Below is a small trained network, with its code and all its weights. Each question gives an input and a target symbol and asks what happens when units are switched off, that is, made to give their printed mean instead of their output.

import numpy as np


def w(rows, s, z=0):
    codes = np.array(rows[::2]) - 128.0
    scale = np.full(codes.shape[1], s)
    scale[-1] = z or s
    return codes * scale


def f(y):
    return y / 2 * (1 + np.tanh(0.7978845608 * (y + 0.044715 * y**3)))


def softmax(a):
    e = np.exp(a - a.max(-1, keepdims=True))
    return e / e.sum(-1, keepdims=True)


def log_softmax(a):
    a = a - a.max(-1, keepdims=True)
    return a - np.log(np.exp(a).sum(-1, keepdims=True))


def net(x, mask):
    ids = ['ΘΦΩαβεζηψ'.index(c) for c in x.split()]
    T = len(ids)
    res = E[ids] + P[:T]
    u = 0
    for l in range(2):
        q, k, v = (res @ M[l].T for M in (Q, K, V))
        z = softmax(np.where(np.tri(T) > 0, q @ k.T / 3**0.5, -1e9)) @ v
        res = res + np.where(mask[u], z, O[l][:, -1]) @ O[l][:, :-1]
        u += 1
        y = f(res @ A[l][:, :-1].T + A[l][:, -1])
        res = res + np.where(mask[u : u + 16], y, B[l][:, -1]) @ B[l][:, :-1]
        u += 16
    return log_softmax(res[-1] @ U[:, :-1].T + U[:, -1])


Q, K, V, O, A, B = {}, {}, {}, {}, {}, {}
E = w([
[118,215,121],'Θ',
[170,27,152],'Φ',
[146,228,8],'Ω',
[229,224,123],'α',
[131,20,138],'β',
[37,119,127],'ε',
[66,68,51],'ζ',
[78,168,162],'η',
[176,180,169],'ψ',
],0.016)
P = w([
[75,113,254],'0',
[145,129,123],'1',
[139,136,122],'2',
[140,137,122],'3',
[136,135,114],'4',
[138,133,108],'5',
[136,133,107],'6',
[137,138,104],'7',
[139,133,98],'8',
[138,131,94],'9',
[138,135,93],'10',
[138,132,90],'11',
],0.0074)
Q[0] = w([
[106,136,113],'0.h1',
[168,153,6],'0.h1',
[135,210,56],'0.h1',
],0.013)
K[0] = w([
[189,150,40],'0.h1',
[112,253,148],'0.h1',
[119,216,116],'0.h1',
],0.011)
V[0] = w([
[181,134,116],'0.h1',
[217,1,77],'0.h1',
[117,87,96],'0.h1',
],0.0057)
O[0] = w([
[111,253,110,190],'0.h1',
[154,77,83,247],'0.h1',
[91,48,147,151],'0.h1',
],0.011,0.0011)
A[0] = w([
[77,201,99,111],'0.n1',
[178,107,16,244],'0.n2',
[182,185,164,209],'0.n3',
[107,150,55,213],'0.n4',
[124,99,18,100],'0.n5',
[97,139,136,199],'0.n6',
[52,78,103,156],'0.n7',
[225,107,186,187],'0.n8',
[83,218,91,116],'0.n9',
[7,144,182,133],'0.n10',
[169,166,174,111],'0.n11',
[123,167,181,31],'0.n12',
[102,70,160,3],'0.n13',
[10,83,106,5],'0.n14',
[196,183,133,154],'0.n15',
[94,71,149,13],'0.n16',
],0.011,0.0045)
B[0] = w([
[193,71,80,208],'0.n1',
[100,167,162,254],'0.n2',
[84,114,174,209],'0.n3',
[98,148,100,201],'0.n4',
[115,146,153,196],'0.n5',
[95,117,111,151],'0.n6',
[130,139,145,194],'0.n7',
[150,248,55,185],'0.n8',
[186,69,113,234],'0.n9',
[68,135,101,159],'0.n10',
[125,117,189,156],'0.n11',
[133,99,163,135],'0.n12',
[164,76,141,151],'0.n13',
[169,49,113,154],'0.n14',
[121,107,180,201],'0.n15',
[148,100,153,153],'0.n16',
],0.011,0.0085)
Q[1] = w([
[194,130,181],'1.h1',
[183,44,208],'1.h1',
[146,1,151],'1.h1',
],0.013)
K[1] = w([
[176,120,179],'1.h1',
[143,51,254],'1.h1',
[66,68,154],'1.h1',
],0.015)
V[1] = w([
[249,150,139],'1.h1',
[130,74,125],'1.h1',
[129,138,130],'1.h1',
],0.018)
O[1] = w([
[194,196,182,254],'1.h1',
[130,251,2,221],'1.h1',
[128,83,71,116],'1.h1',
],0.0067,0.003)
A[1] = w([
[236,110,211,16],'1.n1',
[61,150,192,213],'1.n2',
[167,88,122,223],'1.n3',
[125,172,99,47],'1.n4',
[201,94,130,120],'1.n5',
[71,2,119,159],'1.n6',
[220,21,112,85],'1.n7',
[64,175,25,68],'1.n8',
[90,89,138,2],'1.n9',
[148,141,124,167],'1.n10',
[95,148,148,215],'1.n11',
[179,114,203,105],'1.n12',
[73,210,143,98],'1.n13',
[182,103,129,185],'1.n14',
[104,75,65,7],'1.n15',
[229,103,71,68],'1.n16',
],0.0095,0.0061)
B[1] = w([
[132,91,72,248],'1.n1',
[102,188,125,175],'1.n2',
[77,140,153,180],'1.n3',
[225,57,131,128],'1.n4',
[109,152,73,177],'1.n5',
[104,183,189,249],'1.n6',
[147,139,241,159],'1.n7',
[221,143,111,213],'1.n8',
[210,44,91,140],'1.n9',
[87,168,91,158],'1.n10',
[110,177,141,158],'1.n11',
[163,64,105,216],'1.n12',
[119,120,212,135],'1.n13',
[99,172,120,184],'1.n14',
[81,2,172,185],'1.n15',
[190,208,79,176],'1.n16',
],0.0084,0.011)
U = w([
[108,122,128,245],'Θ',
[118,57,177,60],'Φ',
[133,190,52,116],'Ω',
[19,169,150,196],'α',
[134,165,255,99],'β',
[93,29,50,154],'ε',
[109,116,119,186],'ζ',
[148,56,16,2],'η',
[211,37,133,82],'ψ',
],0.0087,0.0073)

Each question gives the input, a string of symbols that net reads in full, and the target symbol t.
The units are the heads (3 rows each of Q, K, V and O) and the neurons (one row each of A and B). Each row of codes is followed by its name. A weight is (code - 128) times the scale printed after its matrix; where a second scale follows, it is the last column's (O, A, B and U).
mask holds one flag per unit, layer by layer, with each layer's heads first. A switched-off unit (its flag False) gives its mean, the last column of its rows in O or B, instead of its output. The means were averaged over made-up inputs and are rounded, as every weight is.
A unit's drop is (log p(t) with every unit on - log p(t) with that unit switched off) / (log p(t) with every unit on - log p(t) with every unit switched off).
The circuit of an input: a set's keep is (log p(t) with only the set's units on - log p(t) with every unit switched off) / (log p(t) with every unit on - log p(t) with every unit switched off). Starting from the 12 units with the biggest drops (on a tie, the unit counted first), units are removed one at a time, each time the one whose removal leaves the highest keep (on an exact tie, the one counted first), for as long as the keep stays at least 0.8.
circuit, biggest first: the units of the circuit, biggest drop first
unit that matters most: the unit with the biggest drop
k most important neurons: the k neurons with the biggest drops, biggest first
top k neurons in layer l: the k neurons of layer l with the biggest drops, biggest first
input α β β, target ψ: circuit, biggest first -> [0.n3 0.n15 1.h1 0.h1]
input Ω Φ α β Ω α Φ β ψ α ψ, target ψ: circuit, biggest first -> [1.h1 1.n1 0.n8]
input Θ Ω Θ ε Ω α ε β, target α: 3 most important neurons -> [0.n8 0.n9 0.n1]
input η ψ β β β, target Φ: unit that matters most -> 1.h1
input Θ Θ Ω β β, target α: top 3 neurons in layer 1 -> [1.n6 1.n12 1.n8]
input ζ β ζ β, target η: circuit, biggest first -> [1.h1 0.n14 0.h1 1.n8]
input ζ α η η β β β α Θ ε η, target ε: circuit, biggest first -> [1.h1 0.n2 0.n8]
input β Θ η β Φ Φ Θ, target Ω: 2 most important neurons -> [0.n1 0.n9]
input β α α ψ Ω Ω η β Θ, target Ω: top 2 neurons in layer 0 -> [0.n9 0.n1]
input α Ω η Θ Ω β Θ, target ψ: top 3 neurons in layer 1 -> [1.n12 1.n1 1.n6]
input ε η Θ β η Φ η η Ω β, target ε: 2 most important neurons -> [0.n10 1.n15]
input ψ ψ η Ω ψ ψ β ζ Ω Φ Θ, target β: 2 most important neurons -> [0.n8 0.n3]
input ε β η β ψ η ε β ε β Θ Θ, target ε: 4 most important neurons -> [0.n8 0.n9 0.n10 0.n1]
input α Φ Φ Ω ψ Ω Ω β Θ β ε Θ, target ψ: most important neuron -> [0.n9]
input ψ η β Ω Θ Ω β β ψ β β, target β: 3 most important neurons -> [0.n3 0.n11 0.n15]
input ψ β Θ β, target β: 3 most important neurons -> [0.n3 0.n11 1.n7]
input ζ Ω β Θ ζ ζ β ζ β η Φ Θ, target η: 4 most important neurons -> [0.n9 0.n8 0.n1 0.n14]
input η β η β Θ Θ, target Φ: top 4 neurons in layer 0 -> [0.n8 0.n9 0.n1 0.n10]
input Ω ζ ε Ω ε ζ β α β Φ ε, target ε: 2 most important neurons -> [1.n15 0.n14]
input ψ β η ε α, target ψ: 3 most important neurons -> [1.n1 1.n12 0.n8]
input ε Φ Ω β β Ω ε α, target ψ: top neuron in layer 0 -> [0.n9]
input ψ β Ω ψ Θ, target β: top 4 neurons in layer 0 -> [0.n3 0.n9 0.n8 0.n11]
